Below are the code and all the weights of a small trained network. Each question names an input and a class and asks about switching units off, where a switched-off unit gives its printed mean instead of its output.

import numpy as np


def w(rows, s, z=0):
    codes = np.array(rows[::2]) - 128.0
    scale = np.full(codes.shape[1], s)
    scale[-1] = z or s
    return codes * scale


def f(y):
    return np.maximum(y, 0)


def log_softmax(a):
    a = a - a.max(-1, keepdims=True)
    return a - np.log(np.exp(a).sum(-1, keepdims=True))


def net(x, mask):
    res = np.array(x, float).reshape(1, 8) / 4 @ E
    y = f(res @ A[0][:, :-1].T + A[0][:, -1])
    res = res + np.where(mask, y, B[0][:, -1]) @ B[0][:, :-1]
    return log_softmax(res[-1] @ U[:, :-1].T + U[:, -1])


A, B = {}, {}
E = w([
[47,221,194,78,164],'x0',
[130,130,133,130,126],'x1',
[149,29,247,88,209],'x2',
[72,116,103,253,223],'x3',
[209,194,61,70,239],'x4',
[131,129,131,131,126],'x5',
[127,124,125,125,128],'x6',
[128,134,130,127,128],'x7',
],0.0066)
A[0] = w([
[172,159,132,208,164,124],'neuron 0',
[186,189,71,109,191,81],'neuron 1',
[115,137,78,108,170,201],'neuron 2',
[97,130,102,246,215,97],'neuron 3',
[193,105,193,133,173,185],'neuron 4',
[153,39,216,149,216,112],'neuron 5',
[167,138,157,69,107,159],'neuron 6',
[140,124,92,24,44,89],'neuron 7',
[35,115,146,173,37,99],'neuron 8',
[174,157,159,76,87,81],'neuron 9',
[192,163,75,80,218,133],'neuron 10',
[148,101,152,16,98,123],'neuron 11',
[135,100,78,55,95,173],'neuron 12',
[200,49,83,158,110,221],'neuron 13',
[165,124,77,24,57,85],'neuron 14',
[107,98,128,132,100,245],'neuron 15',
[22,144,125,150,194,110],'neuron 16',
[201,74,133,188,139,127],'neuron 17',
[147,35,200,105,170,86],'neuron 18',
[117,123,101,162,183,115],'neuron 19',
[139,176,121,152,99,172],'neuron 20',
[187,2,60,140,120,97],'neuron 21',
[105,113,124,210,194,77],'neuron 22',
[13,234,211,82,176,175],'neuron 23',
[154,195,34,158,72,98],'neuron 24',
[189,47,52,153,98,102],'neuron 25',
[110,168,44,149,98,102],'neuron 26',
[184,94,161,60,102,109],'neuron 27',
[94,200,128,145,108,116],'neuron 28',
[64,107,180,145,77,150],'neuron 29',
[59,200,29,131,41,95],'neuron 30',
[132,158,72,165,95,105],'neuron 31',
[156,117,109,76,89,95],'neuron 32',
[172,156,84,198,64,130],'neuron 33',
[68,161,150,88,150,205],'neuron 34',
[171,37,194,87,185,78],'neuron 35',
[56,106,73,204,181,97],'neuron 36',
[192,65,91,209,110,105],'neuron 37',
[91,59,166,155,19,110],'neuron 38',
[149,166,105,72,32,160],'neuron 39',
[114,178,72,149,71,93],'neuron 40',
[212,220,110,111,154,124],'neuron 41',
[68,92,91,180,213,101],'neuron 42',
],0.0079,0.011)
B[0] = w([
[129,151,135,174,79,167],'neuron 0',
[178,69,178,137,151,169],'neuron 1',
[115,68,98,168,141,220],'neuron 2',
[155,163,187,156,64,195],'neuron 3',
[58,123,109,159,161,208],'neuron 4',
[77,157,133,90,127,199],'neuron 5',
[117,128,125,183,90,175],'neuron 6',
[154,147,167,155,83,163],'neuron 7',
[254,50,175,121,214,172],'neuron 8',
[167,174,182,140,75,144],'neuron 9',
[162,68,153,151,188,203],'neuron 10',
[136,145,156,178,86,171],'neuron 11',
[95,125,132,178,126,185],'neuron 12',
[127,117,37,103,109,247],'neuron 13',
[137,148,167,147,113,165],'neuron 14',
[85,88,29,193,164,254],'neuron 15',
[174,186,127,120,72,170],'neuron 16',
[127,157,96,101,102,172],'neuron 17',
[56,155,194,80,162,170],'neuron 18',
[143,137,144,154,94,160],'neuron 19',
[101,103,113,140,156,186],'neuron 20',
[158,154,114,47,99,175],'neuron 21',
[141,175,202,148,75,160],'neuron 22',
[179,146,38,57,89,230],'neuron 23',
[81,137,184,104,155,191],'neuron 24',
[175,177,114,50,127,172],'neuron 25',
[76,131,189,89,165,174],'neuron 26',
[108,167,160,162,101,158],'neuron 27',
[107,143,112,70,163,157],'neuron 28',
[198,85,104,131,193,180],'neuron 29',
[82,128,200,94,167,195],'neuron 30',
[48,185,176,83,145,163],'neuron 31',
[135,157,152,137,92,143],'neuron 32',
[60,131,110,93,149,185],'neuron 33',
[128,117,22,138,99,215],'neuron 34',
[47,161,194,104,157,170],'neuron 35',
[155,158,182,131,72,178],'neuron 36',
[153,155,99,88,112,175],'neuron 37',
[192,92,160,138,204,177],'neuron 38',
[109,140,134,181,108,196],'neuron 39',
[86,154,180,106,170,165],'neuron 40',
[161,50,150,147,169,184],'neuron 41',
[154,186,194,167,60,176],'neuron 42',
],0.0075,0.0099)
U = w([
[34,154,213,51,163,56],'0',
[159,167,200,183,34,67],'1',
[104,121,99,154,129,254],'2',
[105,125,98,153,129,223],'3',
[211,88,174,124,200,26],'4',
[92,123,91,154,118,169],'5',
[169,163,91,8,83,68],'6',
],0.013,0.0067)

Each question gives the input, the list of numbers given to net, and the class t.
The units are the neurons (one row each of A and B). Each row of codes is followed by its name. A weight is (code - 128) times the scale printed after its matrix; where a second scale follows, it is the last column's (A, B and U).
mask holds one flag per neuron, in row order. A switched-off neuron (its flag False) gives its mean, the last column of its row in B, instead of its output. The means were averaged over made-up inputs and are rounded, as every weight is.
A unit's drop is (log p(t) with every unit on - log p(t) with that unit switched off) / (log p(t) with every unit on - log p(t) with every unit switched off).
The circuit of an input: a set's keep is (log p(t) with only the set's units on - log p(t) with every unit switched off) / (log p(t) with every unit on - log p(t) with every unit switched off). Starting from the 12 units with the biggest drops (on a tie, the unit counted first), units are removed one at a time, each time the one whose removal leaves the highest keep (on an exact tie, the one counted first), for as long as the keep stays at least 0.8.
units of the circuit, in order: the units of the circuit, biggest drop first
most important unit: the unit with the biggest drop
k most important neurons: the k neurons with the biggest drops, biggest first
input [-7,1,2,-1,-1,-6,1,5], class 6: 2 most important neurons : [neuron 21; neuron 25]
input [7,1,-6,3,3,4,2,-1], class 6: units of the circuit, in order : [neuron 23]
input [-4,3,-6,-7,0,-7,-6,2], class 1: units of the circuit, in order : [neuron 7; neuron 39]
input [-2,3,5,-6,1,4,2,1], class 1: units of the circuit, in order : [neuron 11; neuron 27]
input [-6,-2,8,1,3,5,1,2], class 0: 2 most important neurons : [neuron 35; neuron 18]
input [6,-4,4,-8,6,-8,3,-8], class 1: units of the circuit, in order : [neuron 11; neuron 9; neuron 6]
input [5,-6,-2,-5,6,3,5,-3], class 4: units of the circuit, in order : [neuron 41; neuron 10]
input [1,1,-5,-6,8,7,6,1], class 4: units of the circuit, in order : [neuron 41; neuron 10]
input [-5,5,-4,0,-6,3,3,-5], class 4: units of the circuit, in order : [neuron 8; neuron 38]
input [-8,4,-4,1,-3,0,-2,-1], class 6: units of the circuit, in order : [neuron 25; neuron 21]
input [6,-5,0,5,1,1,-5,-5], class 6: units of the circuit, in order : [neuron 23; neuron 16]
input [-4,-3,1,5,2,-3,-3,8], class 1: 2 most important neurons : [neuron 3; neuron 42]
input [8,-5,2,-5,-8,-6,4,3], class 4: units of the circuit, in order : [neuron 8; neuron 29]
input [-7,-3,8,1,8,3,-4,6], class 0: most important unit : neuron 35
input [1,-3,-4,-1,-8,-4,5,-7], class 4: 2 most important neurons : [neuron 8; neuron 38]
input [-4,1,-3,4,6,-5,3,-4], class 4: units of the circuit, in order : [neuron 10; neuron 1]
input [6,1,5,2,0,-2,6,-4], class 3: units of the circuit, in order : [neuron 34; neuron 30]
input [-8,-5,7,2,-6,7,-3,7], class 6: 2 most important neurons : [neuron 21; neuron 13]
input [6,-7,6,6,-6,-8,6,4], class 2: 3 most important neurons : [neuron 34; neuron 23; neuron 29]
input [-8,-3,8,-4,-7,-1,-4,6], class 0: 2 most important neurons : [neuron 18; neuron 35]
input [-5,1,0,-7,8,7,5,-8], class 4: units of the circuit, in order : [neuron 10]
input [7,0,3,-5,2,0,6,7], class 6: 2 most important neurons : [neuron 23; neuron 15]
input [-7,1,6,-2,2,2,-6,1], class 6: 3 most important neurons : [neuron 21; neuron 13; neuron 25]
input [6,4,-6,6,-1,4,0,-2], class 0: 2 most important neurons : [neuron 30; neuron 13]
input [-5,-3,0,7,5,-6,6,-3], class 1: 2 most important neurons : [neuron 3; neuron 42]
